Each row is followed by its class number.
[-316   31 -123  -12  149    7  -72  -54   -8  -41  208  -48  -87 -136
   10 -205  -62   78   17   37  -13  234   94   54  -70  -97  205  -52
 -102   94   82  -67   83   51   51  199]
2
[  22  -35   -7   85 -114  -66  -84  -38 -167  278 -218 -100  115  148
 -141   57   19 -149  100 -136    1 -417 -136   93   -3  -33   39  -33
 -200  -80   71    5   28 -149   12  149]
0
[  31   -8  -16    8  -53   14   59   18  -25  -19    9    6  149  104
   14  -39 -105  -27  -27   65   46   48   61   76  -40  103  116  -56
   -2  -19   99  195   78   84   17   16]
8
[ -60  116 -134  205  -57  104 -100   24 -152   33  -63 -295  176 -321
   -7   15  388   61  -63   67  -55  412  -22   70 -150   81 -146  112
   54 -193   60  -87 -221 -200  -20 -646]
7
[  93 -365  197 -138  -67  -56 -168  105  110   71 -177  176 -181  -13
   35   71  -40  -99   13  -47  -17   35   -7  -56   91  -62 -110  178
  265  -92   45 -201  155 -268   95 -447]
8
[ 182  145    0  -72  141  -36  132  -61 -275  232 -133  -74   86  243
 -279   24  121  -78  -30   11   68 -147  -36  115   -3  111  103  199
 -167  -14   23  -20 -315  -69  -23   19]
2
[-203  -16 -183  -15 -106   68   58  136   82  223  -56 -178  338   73
   35  -70    1 -135   56    2  -44  234  145  182 -158  153  -51 -135
  -87   21   90  -89   87   20   32   17]
5
[ 118   36 -123 -163  179  102   -5  -14 -134  -10  153  131    3  124
 -138  201 -192   83   68 -170  116  -91  -55 -143 -129   29  -72  100
  -65   47  -32   28   77  -42  -57  -79]
6
[-334  -57  -13  -75  -39 -278  -99  262  170  356 -335  -72  100  312
 -164 -100  163 -311   12  -45  -95 -128   15  152 -164  -72  -74   76
 -165   69  -58 -194 -108 -159  221 -127]
0
[  27  118 -121 -282  114 -223  -63  -92  269 -111  361 -108 -229 -209
   17 -182 -451  413  -87   75  -42  286  109  -41  169  204  144  -71
  -86    5   66   77  153  213  -96  190]
7
[-195 -133 -269  -79 -104  -75 -146   12   74   46  -94  -64  -85 -136
   61 -108  134   80  -12   44   76  390 -186  -90  178  -75  -75 -245
  106   43  117 -390   24  -50 -106  439]
2
[ -89   57   84  117 -123   56  134   77 -284 -102  -42  -43  115  -76
 -100   -1  160  -89   94   56  -56   16   50   62  -69 -121   53  -33
 -204   62  -25 -144  -78    9   28  216]
3
[  28   79   37   12 -244   28   59   -9 -108  -70  151 -225  100  -42
   86 -119  121  -27  -69  112  -36  117  105   38  116   47  338 -101
 -139   42  122  199  -67   66  -70  200]
4
[ 123  -56 -115    8   37   16  202   62 -139  166 -141  -28  225 -308
 -129  324   -7   97  -31  -35 -149  148  -39  -68   -8  244 -213  107
   23 -221   73  -18  -31   -7    8 -899]
0
[ -40  -96   77  138  150   55 -138   44  -31  -26  -70  134 -138  133
   37  119  139 -139   10 -101   79 -132  -77  -40 -114 -117  -92   99
  145  -21  -80   37  -78 -154   57 -159]
2
[  53   31   66   76  -42 -169  143   47   89  -74   95  -87  111  -17
   71  -23  120 -108  -19   96 -117  -29   31   45  144  -89   90  -47
   46 -111  -10   25   77   10   63   -9]
8
[-147 -208 -120   10   -4  125   42  -39 -107  -16  102  163  199   64
  -22  132  -93   57   78 -135   26 -134  -86  -69 -213  133  -83 -203
 -142   57  -18   19   -5   35  -20  224]
3
[ 468  106   81  -40  -50 -134  120  -13  -32  -93  -54   -1 -167 -423
    2  -88  241  231  -11  188 -377  170 -107  -39   91 -131   27   37
  -94 -217  121 -218 -187  163   42  -44]
1
[ -79  123  157   52  -57 -256   95   -6  374   28 -126   24 -449  134
   41   59  181  -69  -59  109  -82 -193   92  -36  134 -205   32  158
  103   45   67 -224  -36 -215  182  191]
3
[-230  -74 -214 -174 -168  -68   24  157   42  120  105  -89  176 -237
   35  103  153   12  -89   36 -179  351   78  -11 -129  467  -82   63
  -34 -106  123   74 -260  103  112 -561]
1
[-137 -166  -59   90  -35    3  -57  108  352   -6 -130  -49  -94  203
   34 -140  110 -103  -10  106 -114    3 -119  -56  -25 -280   48 -146
 -179  273   62  -32  -47   29   66  343]
4
[  88  120  216 -284  -25 -478   59  -27  367  -19  170   26 -273  250
   71 -226   -6  -16 -145  162 -184 -304   94   -8  169  -44  193  111
  122  -36  -43   49 -161  188  162  228]
2
[-270 -190    5 -166 -107  103  -90   -8 -106   33  140   19  309   60
 -169  -89   70  -77  165  -50  140  -56  -90  -54 -189  -14 -202   22
 -204   90 -266 -168 -221  114  -54  227]
3
[  59   98    6  286 -119  -52  139    4  -71 -179 -121   50 -140 -121
   82  338  400 -104 -102   -8 -204 -233   -3  -93   51  -27  -76   82
  226 -119  125  -16  -28 -158  205 -431]
1
[-210  -64   -8   47  -31  -12   -8  121 -130    3  -23   15  226 -270
  -81  -54   50  -41  125 -159   54  160  -59   57   49  -77  -93 -146
  -93  -46 -101  -55  205   -7 -147   89]
1
[  25   51  -77 -165 -156   54  127   65 -165  -76   14 -123  253   91
   90  152 -202   49 -177   81  143   80  199  -19   40   71  222  -69
   32  124  132  -14  136   83   81  146]
3
[  55   80 -147  150  166  227   13  -49  -94  -22   36 -177  113 -166
  -56   13  -46   83  -44  -61   28  203   62  235   19  109  142   61
 -156  -28  165  250  147 -181 -128 -119]
3
[ 190  454 -322  186 -201  -11  117  -32   18  -49   98  -46 -208  274
   87 -125  113  154   35   72   10  -70  -21  -48  -63 -162  253 -213
 -314  227  143  174   -7 -166  -99  206]
7
[-198 -329   25   -6 -123  119   66 -171 -131  116 -155  249  152 -100
  -99  404 -254 -146   10 -254  112 -104 -106 -218   -4   92 -121 -125
  -16   43   28   52  161   45  138  -25]
8
[ -62 -298  -30  -54 -151  242  -82   10 -108  -56  -54   93  250 -472
  153  -44   29   19   22  -22   14  268  -69  -89   92   76 -152 -249
  225   23  132 -520   25  115  125  484]
3
[ 363   66  226  102  -46 -238 -198  -83   25  -65 -185  -18 -398  245
 -120 -172  260   53 -138  162 -135 -249 -144  -33  139 -125  112  109
   24  -56  101   82 -287  -68   79   55]
5
[ 183  -57   29  128  189  271  125  -18  -39  -90   -9  181   51  -30
  -61  269   11  -44   58 -290   62  -57 -130 -117  -33 -158 -108   36
  134  -63   54   65  271 -221 -136  -65]
0
[ 230   -8  -11  293   31   25  -84  -48 -263 -144  -41  -98  196   -1
  -10  138  171   97 -121  103  101  -42  -15   58  -11  -36  -31   70
  269 -219  225   38   83 -187  101 -263]
5
[-147  -29 -176 -335  -21  250   -5  -69 -126   22  204  219  239   -2
  -63  182 -214  108   85 -321  250   49  -75 -313 -276  198  -91   61
  -78  -31 -277   64   36   39 -146 -209]
6
[-185  205  -48   59  258  -89  -57  -30  165   50  -34 -341  -70  -59
 -213 -136  -83  -66   -3   -2    6  282  211  225  130   12   70  255
  -42  -97  -83  -23  267 -170  -75 -303]
4
[-129  -88  -24   50 -120   34   75   -7   -3   70   18  -40  171  -31
   40  -33 -141  -74   63 -103  -32  -52   40   70  -70  -71    4 -101
  -57  101   57  -70  138 -118   55  162]
7
[-113  192  -13  224   31  -45   55   90 -162  122 -105 -256  -63 -148
 -207  -50  -25   27   23  -59   32  119  175  251   80   95   74   82
 -175   64  102   33   76 -181 -104  -60]
7
[ -54   25   72  178 -252   31  150  -60  -13   69 -144  -82  232   94
  -66   57  132  -73  112  248   11 -247  -64   23   31  -98  -46 -189
 -176   31  160   45   23   74  -28   20]
8
[-205 -152  152 -128 -155   -9  166   -6   76  126   14   75  292   74
 -151   16   20 -118  140  -32    2 -405 -116  -71  -24  -76    4   35
 -215   46   38  -55    6  -14    9  275]
4
[ -52 -124  -10  -73  -98   -2  -45   64  101   17  -29  -97   88    2
   27 -141    7   32   -2   46  -23  -17  -14   29   27   37   14  -11
   49   -8   -2  -54    5   19  -63   73]
6
[-120  132   54  221  -22  -88   67   94   30 -124   72 -165  165 -199
  128 -259  -93  -54   44  116  -67  325  193  135  -37 -126  106 -161
  -48  -30 -145   15  105  167   86  185]
4
[  97   14  -98  -23 -130  -19  -33   12  105  183  -63  -14 -153   50
   21    9  181  -49   99 -102 -139 -204  -95    5   29    4   -1  -34
 -179   17   85 -168  -42 -215   -1  115]
8
[-437  121 -112 -270 -122 -204  188  124 -198  132  -92 -175  281   61
 -160  253  -76 -178    4  -41  115   24  113   40  -59   60  -41  156
  -21  -53  -48 -199  109  110   43   68]
1
[  58   41  371  108  212  -94 -336  -91  -20   26  -98 -242 -300  -55
  -83  -38  279 -141 -157   67  -27   22   94  173   86 -274  117  210
  -65   -4  -27   59 -210  -44  139  -16]
1
[ 218   49  -29  -21    0   85   28  -49 -357  -49   20 -282  320  -99
  -81  119   45   73  -15   26  -12   77  -94   47  -88  -61  -41  153
  -35 -183  -24  -24 -103 -116  -94 -227]
6
[-431  -23 -135  329  192    4  -81   38  -64  -74  -12 -273  165   17
 -106  -91  -49  -58   80  139  -22   20  -43  252  -60   56    0 -101
 -116   16  182   79   76 -135    8  144]
2
[-278  -10 -424  295  -10  173  -82  202 -355  -26 -177 -275   64  -31
 -119  247  484   40   72  187  -55  193 -119   33 -247    1 -251  -25
 -104  105  262 -372 -221 -219   -3 -266]
6
[  71 -219   18  104 -133  115  172   56  103  -83   -9  148   -1  -61
  106  140   82  141   14   98  -57  -23 -131 -225   44  -71  -41 -264
   87   57  207  -63   43  115  -89  197]
3
[ 170  -24  -28  -27  141   21   35   31 -213   88   15  -98  447  233
 -222   -4  -26 -120  -11   19  182 -183  -37  164   79  -78   95  135
 -111   -6   -4  222  108 -118  -58 -263]
6
[-572 -163 -107 -297  158  -77 -158   31  -16  234   22   -6  385   49
 -122   22 -580  -24   69 -209  133 -220   54   53 -133  362 -158 -102
   42  -10 -112  -64  302  215   29  -17]
3
[-207  229   71  -97  156 -239 -134  -51 -124 -114   36 -103 -104   94
 -169 -107   54    2  -29  102   30  -51  -27  -21  -31 -297  107   45
  -53   12  -41 -207   31  112   99  317]
8
[-261   48  -47 -155  107 -187  -70    3  123   42  -32  103 -253   -9
 -101   75  -85  139  114  -45  -51 -184  -73 -125  -45  -82 -175   79
  -45   -2  -58 -397  106 -208   34  -77]
3
[-422  -85    3 -321  151    9  196  158  226 -160   63  308  118  242
 -116   54 -135  -45   30  223  185  -11   31 -172   -9   70  -21   -8
   66  188   58 -203  119  255   66  313]
3
[ 135 -194  -82  -14   53   84 -113   40   93  235 -116  -42   41    8
   37   33  -85   40  -75  -24  138  141  -17   63   45  133   30   79
   67  -40  155  167   30  -66  -72 -215]
4
[ 278   65  223 -320   31 -115    7  -83  -98  252 -140    7  373  280
  -71    8 -280 -137  -36  -77   73 -366  -37   49  -31 -187   38   70
    2 -119 -123  110  133   64   33 -234]
0
[-256    1 -288 -266   95    7  -63  211 -519  204 -120 -401  371 -273
 -257  143  120  -36    5 -217  -57  201  -88   89 -118  228  -58  227
 -178 -166 -135 -510 -198   37  -44   48]
3
[  91 -191  183  -31  214  -80 -142   21   46  173 -221 -143    8  -47
  -93  114  128 -142 -205  -16 -125 -101   32   87   98   95  -46  282
  160 -121  -28   -4 -167   -7  183 -597]
1
[-279 -161  206  101   23  -10 -172   52   44 -152  228 -128 -153 -172
  -30 -124  111 -143   69 -128   -6   34  -56  -87  128  -62  -20   68
 -153  104 -408   57 -259    9  -47  150]
8
[ 190  104   73  201 -275  -83  242 -160  -73  202 -202  -64   66  290
 -108  109  182 -177   35  138  -43 -341   22    4   56   16   16 -116
 -106   25   91  -37 -171   10  104  112]
8
[ 134 -102  -34 -210   34 -103  233   68  312 -107  -35  233  -46  102
   83   46 -307   73  -25   55 -239 -248  -38  -99   15   -3    0   -8
  128   43  178 -138  239   38  157   -3]
7
[ -11  163  -63  358  139  162  -14 -120 -246  -10  -98   -2 -262  -33
  -75  274   65  -87   81 -227  -84 -234  -16  -43 -185 -272 -106   93
 -109  113  -45  -33    9 -231  125 -263]
0
[  74  122  -49 -191  151  -53  111  -34  141  -19  212  210   36  504
   17 -228 -240  -10   87  338  149   15  148   26  -49 -247  224 -195
   13  192  224   21  300  204   27  237]
2
[-455 -235 -237  193  125  139 -122    5 -120 -289  124  -78  217 -230
   91   42  257   29  -59  146  143  652  -28   39 -160  -16 -123 -184
  156  -46   46 -172    0   23   20  175]
8
[ 432  -81  169  206 -202  -67   91  -56  -73   83 -162 -110  -67   44
  126   66   -5   28  -91  117 -127 -254  116   78   83   40   66   54
  187  -98  148   83  -83  -25   91 -227]
4
[  77   70  -49   83   44  142   37   77 -149 -156  -71 -172 -162 -342
   76  153  110   15 -131 -240  -74  370  112   52   26   66    2  289
  112 -125 -205   16  -58 -247  -83 -451]
0
[-152   52  101  -40 -100  -16   74  133   27  -56  -35  -78   10  -14
  -40  -60   83 -107   54   35  -86   -7   15   43  -45 -162   63   78
 -237   80  -80    8  -88   -9    6   92]
0
[ -26  -55 -225  -33   19   26  244   68 -299  -62  137 -279  600  104
   96 -100 -537   54   81  187  -43  -34  147  193  -83  227  166 -262
  136  -96  174 -139  313  346    3  422]
2
[ 220   65   81 -240 -114 -368 -135   87 -123  323 -246 -221  271  205
  -98  -90  -51 -165  -73   36  -15 -314   -3  203  156   66   39   61
  146 -217  103 -102   70  101   96   19]
1
[-193 -135  -42 -174  265   34  -44  -97   54  -50  224  506   41  -57
 -165  171 -265  105  117  -77  101 -103    7 -229 -120   85 -234 -148
   75   83  110 -114  312  169  164 -118]
6
[-231    5 -201   29 -145   36   45  102   30  115  -31   -7  321   18
  -96   11  135  -59  161  -73   67   40  -68   39 -241   49 -169  -76
 -275  -30 -101  -71  -13  -43  -55   35]
7
